Here is a tiny trained network, its code and every weight. The questions are about switching its units off for an input and a class, where a switched-off unit gives its printed mean instead of its output.

import numpy as np


def w(rows, s, z=0):
    codes = np.array(rows[::2]) - 128.0
    scale = np.full(codes.shape[1], s)
    scale[-1] = z or s
    return codes * scale


def norm(h):
    return h / np.sqrt((h * h).mean(-1, keepdims=True) + 1e-5)


def f(y):
    return np.maximum(y, 0)


def log_softmax(a):
    a = a - a.max(-1, keepdims=True)
    return a - np.log(np.exp(a).sum(-1, keepdims=True))


def net(x, mask):
    res = np.array(x, float).reshape(1, 4) / 4 @ E
    u = 0
    for l in range(4):
        y = f(norm(res) @ A[l][:, :-1].T + A[l][:, -1])
        res = res + np.where(mask[u : u + 6], y, B[l][:, -1]) @ B[l][:, :-1]
        u += 6
    return log_softmax(norm(res)[-1] @ U[:, :-1].T + U[:, -1])


A, B = {}, {}
E = w([
[176,142,168,112,57,86],'x0',
[109,42,148,93,34,101],'x1',
[109,183,138,114,67,2],'x2',
[119,124,133,132,122,129],'x3',
],0.0098)
A[0] = w([
[144,14,63,2,34,10,244],'L0N0',
[98,82,29,114,39,75,159],'L0N1',
[203,162,251,136,104,237,116],'L0N2',
[85,135,160,121,221,8,175],'L0N3',
[40,191,83,145,51,85,95],'L0N4',
[65,136,126,65,39,86,7],'L0N5',
],0.0064,0.0019)
B[0] = w([
[45,255,213,104,92,191,255],'L0N0',
[115,115,191,142,155,231,191],'L0N1',
[141,111,70,157,197,77,181],'L0N2',
[140,25,73,146,184,160,184],'L0N3',
[184,193,13,201,148,150,181],'L0N4',
[66,98,29,196,145,128,181],'L0N5',
],0.0071,0.008)
A[1] = w([
[223,118,67,161,148,162,214],'L1N0',
[255,47,131,220,76,133,121],'L1N1',
[191,85,210,146,142,152,3],'L1N2',
[199,38,244,175,96,206,30],'L1N3',
[131,137,88,205,242,29,221],'L1N4',
[178,106,55,28,179,61,91],'L1N5',
],0.0069,0.00052)
B[1] = w([
[113,164,232,115,112,15,215],'L1N0',
[134,54,89,226,84,207,152],'L1N1',
[38,89,103,239,225,110,149],'L1N2',
[6,46,90,139,121,130,180],'L1N3',
[83,109,244,4,105,198,254],'L1N4',
[44,111,79,195,67,255,157],'L1N5',
],0.0072,0.0064)
A[2] = w([
[254,203,126,222,57,188,169],'L2N0',
[37,40,45,135,130,195,145],'L2N1',
[86,112,148,126,125,246,251],'L2N2',
[35,32,71,104,200,132,110],'L2N3',
[101,115,115,240,119,146,78],'L2N4',
[162,115,133,153,87,45,85],'L2N5',
],0.0069,0.0015)
B[2] = w([
[200,104,133,96,142,206,147],'L2N0',
[148,216,193,135,1,180,211],'L2N1',
[125,114,106,62,30,92,254],'L2N2',
[169,33,158,239,78,94,199],'L2N3',
[155,37,94,88,199,131,157],'L2N4',
[167,81,145,205,110,126,131],'L2N5',
],0.0077,0.0095)
A[3] = w([
[38,245,55,143,63,39,94],'L3N0',
[135,168,113,183,116,90,2],'L3N1',
[181,52,136,149,132,163,98],'L3N2',
[19,71,119,135,132,99,39],'L3N3',
[1,169,103,69,137,30,200],'L3N4',
[60,94,179,125,60,194,231],'L3N5',
],0.0078,0.00099)
B[3] = w([
[152,72,122,149,216,71,179],'L3N0',
[124,101,112,201,136,135,132],'L3N1',
[95,114,9,209,139,29,148],'L3N2',
[104,159,116,194,173,176,153],'L3N3',
[89,107,47,130,128,156,164],'L3N4',
[223,151,106,112,124,107,249],'L3N5',
],0.011,0.013)
U = w([
[184,164,171,184,104,117,55],'0',
[88,86,96,193,163,62,77],'1',
[150,160,131,114,114,120,117],'2',
[6,145,201,93,124,139,247],'3',
],0.011,0.0014)

Each question gives the input, the list of numbers given to net, and the class t.
The units are the neurons (one row each of A and B). Each row of codes is followed by its name. A weight is (code - 128) times the scale printed after its matrix; where a second scale follows, it is the last column's (A, B and U).
mask holds one flag per neuron, layer by layer. A switched-off neuron (its flag False) gives its mean, the last column of its row in B, instead of its output. The means were averaged over made-up inputs and are rounded, as every weight is.
A unit's drop is (log p(t) with every unit on - log p(t) with that unit switched off) / (log p(t) with every unit on - log p(t) with every unit switched off).
The circuit of an input: a set's keep is (log p(t) with only the set's units on - log p(t) with every unit switched off) / (log p(t) with every unit on - log p(t) with every unit switched off). Starting from the 12 units with the biggest drops (on a tie, the unit counted first), units are removed one at a time, each time the one whose removal leaves the highest keep (on an exact tie, the one counted first), for as long as the keep stays at least 0.8.
circuit, biggest first: the units of the circuit, biggest drop first
most important unit: the unit with the biggest drop
top k neurons: the k neurons with the biggest drops, biggest first
k most important neurons of layer l: the k neurons of layer l with the biggest drops, biggest first
drop of u: that unit's drop, to one decimal
input [0,-3,-6,0], class 1: top 3 neurons	(L0N0, L3N2, L2N3)
input [1,1,-8,4], class 1: top 2 neurons	(L0N0, L3N2)
input [3,1,8,0], class 1: top 3 neurons	(L3N0, L2N1, L0N5)
input [-7,2,-3,3], class 0: most important unit	L2N1
input [3,-6,-6,1], class 1: circuit, biggest first	(L0N0, L3N2)
input [1,5,7,0], class 1: 2 most important neurons of layer 0	(L0N5, L0N4)
input [1,-8,-1,-3], class 3: top 2 neurons	(L3N5, L1N4)
input [-3,-8,5,5], class 3: top 3 neurons	(L1N4, L3N5, L0N5)
input [4,-8,4,-3], class 3: 2 most important neurons of layer 2	(L2N1, L2N3)
input [-1,-2,-7,-6], class 1: circuit, biggest first	(L3N2, L0N0)
input [-4,-6,-2,-1], class 3: 4 most important neurons of layer 1	(L1N3, L1N0, L1N5, L1N1)
input [-6,4,-2,-4], class 0: circuit, biggest first	(L2N1, L3N5)
input [-7,4,5,3], class 0: top 2 neurons	(L0N1, L2N1)
input [-1,3,-5,-5], class 1: circuit, biggest first	(L3N2)
input [-1,-2,-7,-2], class 1: top 3 neurons	(L3N2, L0N0, L2N3)
input [6,-6,-7,-1], class 1: top 2 neurons	(L0N0, L2N1)
input [4,-7,3,4], class 3: 3 most important neurons of layer 2	(L2N3, L2N1, L2N2)
input [5,0,-8,0], class 1: circuit, biggest first	(L3N2, L0N0)
input [-6,1,4,3], class 0: top 2 neurons	(L2N1, L0N3)
input [-3,-1,8,4], class 1: circuit, biggest first	(L3N0)
input [5,-6,0,-1], class 3: top 2 neurons	(L1N4, L2N3)
input [0,-6,-4,3], class 3: top 2 neurons	(L3N5, L1N0)
input [-8,-3,8,8], class 0: top 4 neurons	(L0N3, L0N0, L1N4, L2N3)
input [6,-7,-6,4], class 3: top 4 neurons	(L1N0, L0N3, L0N2, L2N3)
input [-7,-1,-3,-1], class 0: 3 most important neurons of layer 2	(L2N1, L2N3, L2N4)
input [0,-6,1,4], class 3: drop of L2N3	0.2
